Moves between items:
q778 β q493
q778 ψ q128
q778 ξ q720
q778 α q688
q778 θ q26
q778 η q341
q60 β q91
q60 ψ q181
q60 ξ q336
q60 α q53
q60 θ q637
q60 η q160
q684 β q845
q684 ψ q720
q684 ξ q184
q684 α q778
q684 θ q341
q684 η q9
q904 β q974
q904 ψ q845
q904 ξ q852
q904 α q251
q904 θ q908
q904 η q742
q248 β q469
q248 ψ q612
q248 ξ q982
q248 α q815
q248 θ q798
q248 η q914
q845 β q751
q845 ψ q552
q845 ξ q26
q845 α q493
q845 θ q251
q845 η q904
q239 β q248
q239 ψ q264
q239 ξ q455
q239 α q870
q239 θ q877
q239 η q234
q908 β q128
q908 ψ q251
q908 ξ q904
q908 α q15
q908 θ q608
q908 η q319
q336 β q399
q336 ψ q382
q336 ξ q24
q336 α q181
q336 θ q60
q336 η q138
q865 β q24
q865 ψ q990
q865 ξ q654
q865 α q970
q865 θ q991
q865 η q85
q15 β q427
q15 ψ q101
q15 ξ q251
q15 α q751
q15 θ q974
q15 η q608
q722 β q138
q722 ψ q991
q722 ξ q85
q722 α q935
q722 θ q72
q722 η q699
q957 β q264
q957 ψ q914
q957 ξ q445
q957 α q843
q957 θ q717
q957 η q312
q723 β q72
q723 ψ q782
q723 ξ q132
q723 α q85
q723 θ q59
q723 η q817
q699 β q938
q699 ψ q722
q699 ξ q59
q699 α q72
q699 θ q198
q699 η q126
q160 β q325
q160 ψ q60
q160 ξ q138
q160 α q637
q160 θ q990
q160 η q654
q264 β q612
q264 ψ q318
q264 ξ q330
q264 α q665
q264 θ q870
q264 η q239
q552 β q809
q552 ψ q231
q552 ξ q688
q552 α q377
q552 θ q493
q552 η q845
q935 β q60
q935 ψ q293
q935 ξ q991
q935 α q24
q935 θ q924
q935 η q72
q920 β q608
q920 ψ q852
q920 ξ q44
q920 α q904
q920 θ q742
q920 η q53
q742 β q720
q742 ψ q904
q742 ξ q920
q742 α q908
q742 θ q319
q742 η q399
q53 β q184
q53 ψ q920
q53 ξ q181
q53 α q742
q53 θ q399
q53 η q637
q319 β q778
q319 ψ q908
q319 ξ q742
q319 α q608
q319 θ q184
q319 η q91
q938 β q970
q938 ψ q138
q938 ξ q979
q938 α q160
q938 θ q654
q938 η q419
q751 β q260
q751 ψ q809
q751 ξ q101
q751 α q312
q751 θ q464
q751 η q974
q817 β q198
q817 ψ q723
q817 ξ q815
q817 α q59
q817 θ q469
q817 η q82
q312 β q239
q312 ψ q957
q312 ξ q809
q312 α q717
q312 θ q222
q312 η q464
q661 β q865
q661 ψ q979
q661 ξ q198
q661 α q938
q661 θ q419
q661 η q300
q859 β q9
q859 ψ q399
q859 ξ q637
q859 α q91
q859 θ q325
q859 η q970
q377 β q957
q377 ψ q234
q377 ξ q231
q377 α q828
q377 θ q679
q377 η q493
q222 β q877
q222 ψ q717
q222 ξ q312
q222 α q455
q222 θ q260
q222 η q427
q914 β q318
q914 ψ q248
q914 ξ q125
q914 α q798
q914 θ q843
q914 η q957
q132 β q722
q132 ψ q419
q132 ξ q300
q132 α q782
q132 θ q723
q132 η q815
q85 β q924
q85 ψ q865
q85 ξ q782
q85 α q991
q85 θ q722
q85 η q59
q50 β q852
q50 ψ q184
q50 ξ q91
q50 α q684
q50 θ q9
q50 η q971
q234 β q914
q234 ψ q239
q234 ξ q260
q234 α q877
q234 θ q828
q234 η q377
q445 β q330
q445 ψ q125
q445 ξ q828
q445 α q914
q445 θ q957
q445 η q809
q91 β q341
q91 ψ q319
q91 ξ q399
q91 α q184
q91 θ q50
q91 η q325
q991 β q336
q991 ψ q970
q991 ξ q865
q991 α q293
q991 θ q935
q991 η q722
q637 β q50
q637 ψ q53
q637 ξ q60
q637 α q399
q637 θ q859
q637 η q990
q198 β q654
q198 ψ q72
q198 ξ q699
q198 α q979
q198 θ q661
q198 η q902
q399 β q684
q399 ψ q742
q399 ξ q53
q399 α q319
q399 θ q91
q399 η q859
q493 β q312
q493 ψ q377
q493 ξ q552
q493 α q679
q493 θ q101
q493 η q251
q26 β q101
q26 ψ q688
q26 ξ q778
q26 α q552
q26 θ q845
q26 η q852
q464 β q234
q464 ψ q312
q464 ξ q751
q464 α q222
q464 θ q427
q464 η q128
q101 β q222
q101 ψ q679
q101 ξ q493
q101 α q809
q101 θ q751
q101 η q15
q260 β q125
q260 ψ q455
q260 ξ q222
q260 α q239
q260 θ q234
q260 η q231
q125 β q82
q125 ψ q982
q125 ξ q877
q125 α q248
q125 θ q914
q125 η q445
q419 β q991
q419 ψ q938
q419 ξ q661
q419 α q654
q419 θ q782
q419 η q132
q720 β q552
q720 ψ q974
q720 ξ q608
q720 α q128
q720 θ q778
q720 η q684
q990 β q971
q990 ψ q637
q990 ξ q160
q990 α q859
q990 θ q970
q990 η q865
q798 β q126
q798 ψ q815
q798 ξ q248
q798 α q817
q798 θ q82
q798 η q843
q455 β q982
q455 ψ q330
q455 ξ q717
q455 α q264
q455 θ q239
q455 η q260
q181 β q319
q181 ψ q44
q181 ξ q382
q181 α q920
q181 θ q53
q181 η q60
q924 β q637
q924 ψ q24
q924 ξ q935
q924 α q336
q924 θ q138
q924 η q979
q608 β q688
q608 ψ q15
q608 ξ q908
q608 α q974
q608 θ q720
q608 η q184
q24 β q53
q24 ψ q971
q24 ξ q293
q24 α q382
q24 θ q336
q24 η q924
q231 β q445
q231 ψ q260
q231 ξ q427
q231 α q234
q231 θ q377
q231 η q552
q982 β q817
q982 ψ q294
q982 ξ q870
q982 α q612
q982 θ q248
q982 η q125
q300 β q85
q300 ψ q661
q300 ξ q902
q300 α q419
q300 θ q132
q300 η q612
q877 β q798
q877 ψ q870
q877 ξ q239
q877 α q982
q877 θ q125
q877 η q828
q9 β q904
q9 ψ q684
q9 ξ q50
q9 α q341
q9 θ q44
q9 η q382
q251 β q464
q251 ψ q493
q251 ξ q845
q251 α q101
q251 θ q15
q251 η q908
q126 β q419
q126 ψ q699
q126 ξ q469
q126 α q198
q126 θ q902
q126 η q665
q688 β q679
q688 ψ q427
q688 ξ q128
q688 α q231
q688 θ q552
q688 η q26
q782 β q935
q782 ψ q654
q782 ξ q419
q782 α q865
q782 θ q85
q782 η q723
q870 β q815
q870 ψ q665
q870 ξ q264
q870 α q294
q870 θ q982
q870 η q877
q293 β q181
q293 ψ q325
q293 ξ q970
q293 α q971
q293 θ q24
q293 η q935
q44 β q908
q44 ψ q341
q44 ξ q9
q44 α q852
q44 θ q920
q44 η q181
q665 β q132
q665 ψ q126
q665 ξ q318
q665 α q902
q665 θ q294
q665 η q870
q469 β q661
q469 ψ q59
q469 ξ q817
q469 α q699
q469 θ q126
q469 η q318
q82 β q902
q82 ψ q817
q82 ξ q798
q82 α q469
q82 θ q318
q82 η q330
q318 β q300
q318 ψ q469
q318 ξ q82
q318 α q126
q318 θ q665
q318 η q264
q138 β q859
q138 ψ q336
q138 ξ q924
q138 α q60
q138 θ q160
q138 η q938
q971 β q920
q971 ψ q50
q971 ξ q325
q971 α q9
q971 θ q382
q971 η q24
q330 β q294
q330 ψ q82
q330 ξ q843
q330 α q318
q330 θ q264
q330 η q455
q427 β q828
q427 ψ q222
q427 ξ q464
q427 α q260
q427 θ q231
q427 η q688
q382 β q742
q382 ψ q9
q382 ξ q971
q382 α q44
q382 θ q181
q382 η q336
q654 β q293
q654 ψ q160
q654 ξ q938
q654 α q990
q654 θ q865
q654 η q782
q843 β q665
q843 ψ q798
q843 ξ q914
q843 α q82
q843 θ q330
q843 η q717
q679 β q717
q679 ψ q828
q679 ξ q377
q679 α q445
q679 θ q809
q679 η q101
q828 β q843
q828 ψ q877
q828 ξ q234
q828 α q125
q828 θ q445
q828 η q679
q72 β q160
q72 ψ q935
q72 ξ q722
q72 α q924
q72 θ q979
q72 η q198
q294 β q723
q294 ψ q902
q294 ξ q665
q294 α q300
q294 θ q612
q294 η q982
q974 β q231
q974 ψ q751
q974 ξ q15
q974 α q464
q974 θ q128
q974 η q720
q979 β q990
q979 ψ q924
q979 ξ q72
q979 α q138
q979 θ q938
q979 η q661
q717 β q870
q717 ψ q843
q717 ξ q957
q717 α q330
q717 θ q455
q717 η q222
q902 β q782
q902 ψ q198
q902 ξ q126
q902 α q661
q902 θ q300
q902 η q294
q59 β q979
q59 ψ q85
q59 ξ q723
q59 α q722
q59 θ q699
q59 η q469
q612 β q59
q612 ψ q300
q612 ξ q294
q612 α q132
q612 θ q815
q612 η q248
q852 β q15
q852 ψ q26
q852 ξ q341
q852 α q845
q852 θ q904
q852 η q920
q970 β q382
q970 ψ q859
q970 ξ q990
q970 α q325
q970 θ q293
q970 η q991
q128 β q377
q128 ψ q464
q128 ξ q974
q128 α q427
q128 θ q688
q128 η q778
q815 β q699
q815 ψ q132
q815 ξ q612
q815 α q723
q815 θ q817
q815 η q798
q184 β q26
q184 ψ q608
q184 ξ q319
q184 α q720
q184 θ q684
q184 η q50
q325 β q44
q325 ψ q91
q325 ξ q859
q325 α q50
q325 θ q971
q325 η q293
q341 β q251
q341 ψ q778
q341 ξ q684
q341 α q26
q341 θ q852
q341 η q44
q809 β q455
q809 ψ q445
q809 ξ q679
q809 α q957
q809 θ q312
q809 η q751

In the rows, 488 stands for zero.

The rows follow the links: the fewer symbols apart two items are, the more alike their rows tend to be.

Here are some items, each with a row of numbers. One shown again gets a slightly different row.
q60 -> 463,275,633,466,695,612,706,432,542,407,253,402,418,466,463,324,743,381,386,821,242,735,624,540,497,550,683,679,607,373,646,482,640,299,554,599,341,480,671,401,648,633,506,340,300,569,278,467,520,302,326,300,516,637,639,332,665,222,374,341,490
q654 -> 472,620,508,552,784,392,521,238,469,339,709,339,576,751,557,355,405,233,484,470,619,405,495,323,409,707,923,500,572,477,439,691,498,441,643,393,277,659,461,504,522,416,393,215,494,442,224,473,437,395,373,839,574,700,344,446,328,480,492,511,527
q723 -> 414,527,303,586,505,379,488,241,615,429,528,482,373,667,412,340,668,531,729,723,178,447,474,506,680,523,363,641,547,408,212,489,794,961,486,399,388,666,585,238,583,597,508,350,531,400,607,498,275,385,339,515,462,613,420,436,406,722,403,417,395
q908 -> 573,299,642,388,251,609,544,588,391,460,587,378,603,350,563,639,324,563,184,302,659,671,676,580,223,455,682,550,432,558,705,603,95,222,466,462,537,413,399,555,614,523,315,710,250,753,433,442,620,676,566,375,577,488,522,442,466,359,672,409,528
q852 -> 524,422,594,339,188,619,553,522,433,458,642,340,665,313,568,593,285,553,246,330,670,617,710,532,217,478,776,531,465,562,686,650,91,238,458,498,414,426,403,527,560,511,326,690,226,750,420,408,621,649,587,429,626,477,498,517,404,415,642,385,589
q782 -> 347,581,345,653,601,319,480,160,566,381,721,404,420,660,525,233,485,437,684,547,344,357,496,420,578,673,627,657,600,316,352,641,647,719,642,295,263,790,517,412,551,515,461,358,580,409,391,467,322,479,452,752,582,668,219,364,298,717,436,619,546
q91 -> 254,583,492,329,305,622,609,461,604,527,438,401,527,143,559,181,437,542,653,666,320,508,685,527,534,525,699,653,646,258,723,527,454,202,550,704,98,509,625,476,387,584,631,504,371,495,340,387,577,486,675,381,687,442,425,497,489,497,382,545,750
q828 -> 515,539,346,481,55,450,331,530,484,558,643,549,519,434,441,685,367,740,522,287,524,412,482,580,488,341,167,461,351,625,285,474,341,840,313,368,669,465,365,390,467,501,417,788,503,545,826,512,425,679,563,432,453,369,449,622,359,754,631,435,404
q85 -> 352,589,358,642,625,318,474,167,562,389,739,380,446,682,563,249,447,404,682,501,403,355,489,409,549,681,688,639,594,328,376,641,606,658,657,315,243,778,510,428,526,468,465,316,569,426,352,465,352,480,453,780,596,651,220,384,277,699,434,619,550
q239 -> 542,382,380,671,366,301,307,479,432,535,710,588,400,579,508,672,370,663,439,149,569,383,363,548,475,435,168,441,343,550,325,498,369,752,468,162,789,574,307,531,545,432,364,733,619,549,696,556,413,715,539,576,398,432,320,401,370,706,629,617,378
q427 -> 476,658,455,311,261,593,373,788,502,684,293,647,524,185,423,590,422,615,598,460,564,412,406,515,582,326,188,287,428,566,545,267,471,382,351,745,603,243,513,558,231,441,686,659,580,372,682,491,598,516,668,292,436,200,609,725,621,492,458,527,544
q15 -> 548,191,669,527,519,563,501,768,411,593,311,583,399,264,541,632,471,585,232,337,550,618,484,619,396,384,334,453,433,454,775,361,322,96,514,472,749,346,448,707,500,472,464,736,474,608,447,511,670,619,602,266,410,356,555,327,705,247,525,584,490
q720 -> 567,201,673,450,361,587,529,625,393,482,517,434,537,356,565,654,380,583,139,292,634,682,637,595,235,437,585,546,423,544,732,562,135,169,463,426,622,391,392,602,613,516,313,751,292,766,423,468,644,667,556,321,531,462,539,381,536,305,642,446,498
q455 -> 536,410,384,636,299,326,325,481,438,530,706,568,404,567,494,684,373,695,440,177,552,387,417,561,470,428,164,477,341,560,314,491,355,796,454,202,766,578,316,489,547,461,363,754,591,556,748,544,407,729,546,525,420,435,334,438,354,733,645,590,363
q552 -> 492,390,600,438,489,547,449,840,446,657,229,657,408,208,480,567,492,578,400,405,541,519,391,564,534,347,235,358,419,452,740,258,441,117,491,617,690,274,491,706,354,431,634,683,578,436,522,518,658,561,667,262,400,244,588,468,725,331,430,629,528
q798 -> 623,587,489,605,851,349,341,571,407,491,417,642,445,778,442,660,531,318,516,379,683,331,165,350,569,489,319,199,401,643,313,359,670,591,514,428,755,434,382,592,365,309,539,296,741,290,516,597,420,374,383,704,300,454,524,540,536,436,454,577,323
q132 -> 445,528,317,573,502,395,503,272,596,435,466,500,362,670,407,364,700,520,710,728,187,444,458,489,679,516,344,633,512,449,191,457,819,991,442,410,428,638,580,235,584,587,509,338,534,396,620,511,283,356,308,479,435,606,473,483,438,681,395,375,362
q44 -> 316,651,494,277,172,620,574,445,562,527,572,369,653,166,559,287,321,545,593,535,454,493,705,514,421,525,771,585,608,365,705,602,311,213,505,684,113,494,573,492,394,544,549,578,316,551,366,381,590,541,692,460,731,448,425,591,398,542,467,521,755
q234 -> 506,578,338,428,15,470,339,544,502,584,632,561,541,394,435,678,373,742,538,330,512,409,484,544,501,349,170,451,358,629,284,446,353,838,296,434,632,443,368,371,440,512,447,767,491,523,842,500,431,659,574,405,456,365,477,674,370,751,623,425,435
q341 -> 490,463,566,310,153,627,551,508,438,473,636,338,695,315,576,553,280,550,292,345,640,587,724,521,240,468,775,549,482,554,673,680,97,260,428,537,344,425,411,506,540,523,355,676,237,714,420,411,621,634,599,440,659,481,497,550,396,452,646,397,615
q717 -> 524,431,370,591,231,350,319,475,459,541,711,551,444,521,480,675,358,726,449,198,542,396,432,554,471,405,145,480,351,572,292,500,346,812,414,233,716,560,323,437,532,479,366,761,573,557,781,535,402,726,552,515,423,431,351,472,348,757,630,528,377
q231 -> 477,694,439,306,201,598,370,775,505,670,325,661,545,206,425,604,422,610,618,457,553,400,414,519,581,296,188,297,406,574,503,278,455,450,323,719,585,264,492,520,227,450,665,650,569,383,723,499,555,517,675,313,445,216,602,753,571,541,461,486,518
q330 -> 589,428,443,716,727,275,312,543,406,500,597,630,368,697,521,650,402,465,444,171,675,317,219,431,499,494,229,305,375,546,373,429,497,585,558,212,832,546,314,652,451,322,438,526,754,393,550,591,446,604,495,700,334,443,346,370,462,557,550,694,353
q809 -> 481,686,365,307,68,580,370,671,497,633,448,594,596,266,404,645,408,655,612,398,558,413,459,533,557,309,181,349,393,632,379,352,399,650,267,658,559,308,445,439,302,500,588,693,508,438,814,493,502,557,629,336,446,256,578,782,465,652,527,438,495
q26 -> 573,164,684,498,439,575,525,692,385,524,436,480,480,329,550,661,435,592,136,302,595,685,572,616,282,412,474,502,413,505,753,486,194,133,513,419,695,385,423,652,600,482,352,751,363,721,423,505,645,664,548,284,478,434,545,318,616,271,602,508,485

Each walk starts at a row. The symbols on each line, taken left to right, move it on to the next item.
Answer with the item's row; about right is enough.
new walk
460,612,489,369,323,593,399,813,505,689,271,676,513,171,427,576,428,594,568,458,557,410,396,524,572,316,187,293,421,523,581,244,472,322,370,722,604,247,501,602,232,437,693,642,591,372,654,493,593,508,683,300,420,202,612,679,648,476,440,568,555
θ η ξ -> 507,275,643,498,545,554,469,811,428,613,259,611,400,229,526,607,483,572,321,360,546,553,435,607,473,365,256,402,427,443,769,310,382,95,503,534,728,314,481,722,421,457,559,705,528,519,485,508,666,579,656,251,415,293,593,378,721,267,476,616,520
ξ β η α -> 464,696,421,301,152,603,377,734,516,649,371,649,585,198,430,622,398,631,631,455,575,390,426,509,587,299,200,319,418,601,463,299,441,522,292,706,559,269,475,492,250,455,619,657,561,393,742,492,539,538,653,318,444,229,602,783,536,575,480,472,517
new walk
326,373,542,434,534,612,669,471,572,483,284,421,392,262,496,188,674,494,547,828,172,630,661,573,570,534,631,704,643,243,713,449,625,240,587,636,230,512,716,439,538,641,599,439,363,518,298,440,558,377,492,266,568,540,550,345,637,352,314,476,612
θ η ψ θ ξ -> 301,423,525,424,477,609,664,463,609,499,295,427,414,226,499,178,607,515,598,789,183,605,653,584,565,524,618,711,645,229,717,452,613,240,578,667,200,524,708,427,497,635,621,461,375,514,306,408,541,401,545,289,615,533,507,379,620,388,321,512,653
α θ β -> 576,246,645,428,287,608,550,596,390,474,549,381,579,353,553,647,355,578,142,284,647,666,648,569,233,460,628,536,443,559,713,598,111,215,457,432,571,398,392,575,624,504,301,725,259,769,433,472,623,676,552,353,549,477,536,409,491,323,658,419,521
new walk
569,386,427,740,612,267,299,502,384,520,662,612,358,665,512,656,386,559,417,147,638,330,297,469,486,478,192,391,348,524,362,480,446,648,544,185,817,575,303,620,495,367,399,625,716,439,605,574,428,672,517,671,360,434,301,340,413,620,573,693,372
θ β ξ η -> 579,455,474,715,788,274,306,542,391,508,558,641,378,714,487,662,432,420,442,190,704,309,189,408,526,510,252,290,375,558,381,419,540,579,559,251,819,523,331,663,441,309,460,478,769,362,522,582,459,551,474,729,325,431,371,403,475,533,539,687,350
ψ ψ θ α -> 349,546,293,635,534,345,493,174,598,408,644,443,364,644,476,255,583,513,739,645,207,394,499,475,651,605,471,698,581,310,274,576,718,869,573,325,314,759,560,303,572,573,487,384,560,421,491,480,297,461,423,620,531,643,278,383,348,751,401,546,479
new walk
277,463,521,400,440,616,654,473,593,492,335,424,455,195,512,169,584,532,616,787,195,584,676,572,586,523,632,690,655,221,720,481,571,216,583,673,173,514,699,461,472,618,614,468,377,509,311,418,540,420,586,308,635,492,490,397,578,419,325,528,678
ψ ψ ψ -> 569,190,682,484,404,576,548,663,384,502,480,441,498,346,560,670,404,593,139,287,618,679,592,606,263,417,524,528,414,518,746,533,148,160,483,422,662,395,394,630,623,507,330,744,329,748,436,477,646,669,546,312,498,451,542,343,575,283,624,478,506
θ β θ -> 482,551,509,369,370,585,414,825,491,675,262,681,487,179,452,574,449,576,529,448,559,446,387,543,589,306,198,293,426,500,634,266,477,265,391,714,618,237,494,641,255,440,684,650,603,378,617,512,618,522,691,291,420,211,612,626,672,432,414,600,547
new walk
296,645,482,300,213,632,592,446,572,524,542,372,605,130,571,235,342,545,624,593,422,489,703,522,471,519,753,620,615,327,721,593,354,204,517,695,97,495,584,481,384,557,577,547,349,516,368,376,584,541,689,424,707,440,412,567,422,520,428,522,755
ξ β θ α -> 554,153,687,532,513,558,501,745,391,566,355,544,419,287,534,646,448,591,193,327,566,633,507,616,353,395,388,481,414,466,775,408,268,109,519,437,732,356,442,695,564,482,438,722,431,663,437,510,654,635,579,256,432,374,568,309,662,254,558,564,488
ψ ψ θ ξ θ -> 477,697,384,303,101,591,365,704,511,652,410,627,587,246,424,628,410,651,626,440,555,398,442,521,555,307,198,309,405,606,423,331,438,582,276,683,560,285,463,451,273,463,616,672,523,412,773,491,520,555,639,338,456,239,588,784,508,617,507,436,515
new walk
496,330,625,474,522,567,446,825,442,650,243,638,397,215,503,600,484,587,357,389,549,554,427,589,486,364,244,378,440,440,744,283,409,98,497,577,726,292,500,705,383,442,594,683,560,495,494,531,658,564,655,256,410,271,582,425,715,297,438,632,519
α β α ξ -> 563,387,412,714,521,270,297,499,403,521,679,599,353,634,504,663,374,598,420,145,620,353,323,499,493,458,197,408,349,514,353,482,432,667,528,157,804,585,319,591,519,394,386,669,686,502,632,567,423,696,516,618,379,438,302,360,400,660,599,675,360
β η ψ α -> 553,599,353,497,604,441,472,407,542,446,360,549,433,745,345,496,726,428,634,739,338,465,362,438,662,459,323,446,482,606,160,391,812,929,386,519,554,472,551,280,515,537,555,267,557,340,660,536,323,261,258,479,351,553,625,608,537,548,405,303,302
new walk
455,530,560,306,143,626,570,482,474,473,654,331,718,292,582,523,270,544,360,372,646,577,732,520,263,491,811,545,511,520,664,678,95,245,444,581,291,434,432,498,504,525,386,646,247,689,428,404,605,645,618,446,668,471,481,586,370,476,620,412,635
α ψ α α -> 495,618,345,377,15,503,349,575,519,593,582,567,565,361,430,671,380,736,559,344,536,399,485,549,503,320,169,413,373,638,305,442,377,801,274,498,610,386,392,381,395,498,466,741,494,509,852,503,453,616,580,377,467,325,512,709,384,735,594,415,440
η β ξ ψ ψ -> 595,484,478,697,825,284,318,559,397,507,538,631,392,735,472,653,441,389,454,229,727,315,185,384,527,491,270,246,383,567,366,406,578,564,561,302,787,500,346,664,408,304,475,417,784,341,507,596,442,525,465,730,326,431,420,418,493,495,516,673,352
new walk
372,328,574,445,571,621,690,468,565,456,261,406,400,323,489,221,699,473,514,825,167,651,653,580,547,518,632,721,637,251,694,448,639,272,570,628,266,509,701,422,577,654,576,420,359,539,297,437,547,336,451,275,571,566,570,338,661,319,328,453,578
η η α θ η -> 592,475,632,473,815,532,616,336,423,302,477,313,574,759,518,463,555,189,336,605,586,612,537,352,355,629,941,499,559,554,507,635,515,372,565,505,360,525,497,465,637,483,397,177,360,531,221,468,487,307,262,646,533,741,580,445,475,259,497,342,451
ψ ξ θ -> 521,277,637,476,725,599,687,427,519,386,259,376,439,542,454,361,739,346,362,806,283,728,622,502,457,544,734,646,596,421,619,511,627,306,568,588,382,489,641,422,656,620,474,295,305,572,278,457,519,291,312,320,509,655,667,333,655,210,389,315,457
new walk
619,622,425,521,725,440,438,480,495,463,315,581,472,762,349,587,675,325,583,622,494,432,275,375,628,460,319,299,440,674,192,356,790,806,390,557,643,402,499,394,425,436,570,212,626,301,620,563,360,253,269,552,315,503,648,639,553,474,405,371,288
β θ β η -> 350,575,314,663,580,322,491,164,587,407,709,431,390,645,524,232,519,465,700,573,283,364,499,444,600,645,567,666,579,301,323,616,672,768,618,308,273,787,525,360,553,544,467,341,581,422,419,473,323,501,433,716,562,655,236,363,294,739,416,584,507
ξ β β ψ β -> 323,649,508,270,150,630,587,443,550,511,608,350,657,175,576,324,296,529,554,505,508,484,720,496,397,524,789,573,579,387,695,628,264,224,476,671,136,478,533,495,400,538,500,578,298,557,374,363,584,565,685,471,728,438,410,608,380,528,498,471,750
new walk
595,407,640,462,828,536,652,361,431,302,453,318,557,748,495,455,615,214,307,653,537,652,544,373,353,613,902,521,553,555,529,615,521,359,564,529,378,513,525,461,627,481,391,189,335,552,209,469,486,286,250,587,525,718,616,427,526,225,479,304,448
ψ β η η -> 573,308,648,465,776,592,689,416,486,336,311,349,483,623,477,415,700,298,315,755,370,723,587,458,391,569,828,594,576,487,570,548,578,332,536,570,382,468,605,429,673,579,440,246,304,570,240,460,526,275,258,424,501,697,670,361,619,180,435,287,426
ψ ψ θ ψ ξ -> 384,628,519,259,131,639,567,476,498,485,646,330,719,239,576,419,268,532,468,428,610,528,735,494,317,504,824,555,538,466,670,662,170,242,453,618,196,457,479,498,440,533,441,625,268,630,385,383,598,619,659,464,709,456,445,613,349,509,579,442,702
